Small tables with named rows and columns. After each table, cells are looked up by row and column.

tetogu:
fields: butuzub, tezot, tekesu, marog
gogu: [217, 144, 206, 132]
tav: [213, 127, 210, 70]
bab: [191, 87, 76, 222]
big: [181, 72, 84, 205]
vel: [178, 196, 60, 88]
zem: [202, 74, 120, 192]
tiz: [82, 115, 207, 218]
beti: [89, 79, 177, 122]

bab, tekesu -> 76
tiz, marog -> 218
tav, marog -> 70
zem, butuzub -> 202
zem, tekesu -> 120
gogu, tezot -> 144
bab, tezot -> 87
gogu, butuzub -> 217
vel, tekesu -> 60
big, tezot -> 72
tav, tekesu -> 210
vel, butuzub -> 178
big, tekesu -> 84
beti, butuzub -> 89
tiz, tekesu -> 207
bab, marog -> 222
gogu, marog -> 132

berem.tsv
	kas	sizu	bafin	rom	vez
mibam	229	90	109	78	102
mamesid	202	167	87	33	117
doz	179	65	109	103	45

mamesid, vez: 117
mamesid, kas: 202
doz, rom: 103
doz, bafin: 109
mibam, sizu: 90
mibam, kas: 229
doz, vez: 45
mibam, bafin: 109
mibam, vez: 102
mamesid, bafin: 87
mibam, rom: 78
mamesid, rom: 33
doz, sizu: 65
mamesid, sizu: 167

rizab:
|  | tumet | dobotem | med | mevo | muzaruf | dovizi | gof | kimil | poganom |
|---|---|---|---|---|---|---|---|---|---|
| falar | 94643 | 61278 | 67190 | 69720 | 85149 | 52669 | 65287 | 46970 | 51630 |
| gafate | 80546 | 65907 | 69552 | 67647 | 7319 | 43859 | 45381 | 17492 | 55800 |
| goz | 84965 | 60204 | 81368 | 69817 | 8653 | 52862 | 44134 | 34950 | 63253 |

falar, gof => 65287
falar, poganom => 51630
falar, dovizi => 52669
gafate, gof => 45381
gafate, tumet => 80546
goz, poganom => 63253
goz, med => 81368
gafate, dobotem => 65907
gafate, dovizi => 43859
gafate, poganom => 55800
goz, dobotem => 60204

Table zer
fields: dofe, kedonor
nuz: [143, 20]
rik: [229, 173]
nepipe: [147, 103]
vek: [165, 57]
kel: [163, 160]
bur: [215, 104]
dulo: [159, 134]
seden: [110, 58]
likala: [47, 144]
devivu: [119, 75]
guvakup: [181, 12]
fim: [203, 123]

What is the kedonor of likala in zer?
144
What is the kedonor of dulo in zer?
134
What is the dofe of nuz in zer?
143
What is the kedonor of fim in zer?
123
What is the kedonor of kel in zer?
160
What is the dofe of bur in zer?
215
What is the kedonor of nepipe in zer?
103
What is the dofe of fim in zer?
203
What is the dofe of devivu in zer?
119
What is the dofe of guvakup in zer?
181
What is the dofe of seden in zer?
110
What is the kedonor of nuz in zer?
20
What is the kedonor of devivu in zer?
75

Table nelimi
|  | lam | fet |
|---|---|---|
| lesapub | 120 | 222 |
| ris | 103 | 55 |
| nes | 181 | 86 |
| pano | 169 | 229 |
| buluri | 127 | 227 |
| lapam | 176 | 77 |

What is the fet of pano in nelimi? 229
What is the lam of lapam in nelimi? 176
What is the fet of lapam in nelimi? 77
What is the fet of ris in nelimi? 55
What is the fet of nes in nelimi? 86
What is the lam of buluri in nelimi? 127
What is the lam of nes in nelimi? 181
What is the lam of lesapub in nelimi? 120
What is the lam of pano in nelimi? 169
What is the lam of ris in nelimi? 103
What is the fet of buluri in nelimi? 227
What is the fet of lesapub in nelimi? 222
Row with the largest fet: pano

nizedu
|  | ritefab | gitu | fas | gozuz | gidap | zufut |
|---|---|---|---|---|---|---|
| gupav | 424 | 434 | 721 | 420 | 550 | 528 |
| fatuka | 450 | 459 | 630 | 514 | 565 | 522 |
| fos | 541 | 465 | 587 | 339 | 482 | 566 |
| beg | 479 | 576 | 755 | 293 | 372 | 529 |
| nes | 392 | 466 | 565 | 470 | 521 | 499 |
| remite | 348 | 538 | 634 | 501 | 520 | 733 |
| fatuzef | 565 | 592 | 812 | 399 | 808 | 524 |
| mozineb | 716 | 597 | 717 | 872 | 498 | 525 |
| buzifo | 739 | 568 | 427 | 703 | 325 | 624 |
| sefu | 147 | 275 | 317 | 585 | 405 | 506 |
| tid | 399 | 366 | 335 | 638 | 841 | 820 |
| vesek | 637 | 218 | 364 | 188 | 722 | 311 |
| vor | 698 | 363 | 507 | 697 | 194 | 522 |

What is the gidap of fatuka in nizedu?
565
What is the gidap of fos in nizedu?
482
What is the gitu of beg in nizedu?
576
What is the gidap of tid in nizedu?
841
What is the gidap of remite in nizedu?
520
What is the gozuz of vor in nizedu?
697
What is the gitu of tid in nizedu?
366
What is the ritefab of sefu in nizedu?
147
What is the zufut of sefu in nizedu?
506
What is the gozuz of buzifo in nizedu?
703
Row with the largest fas: fatuzef

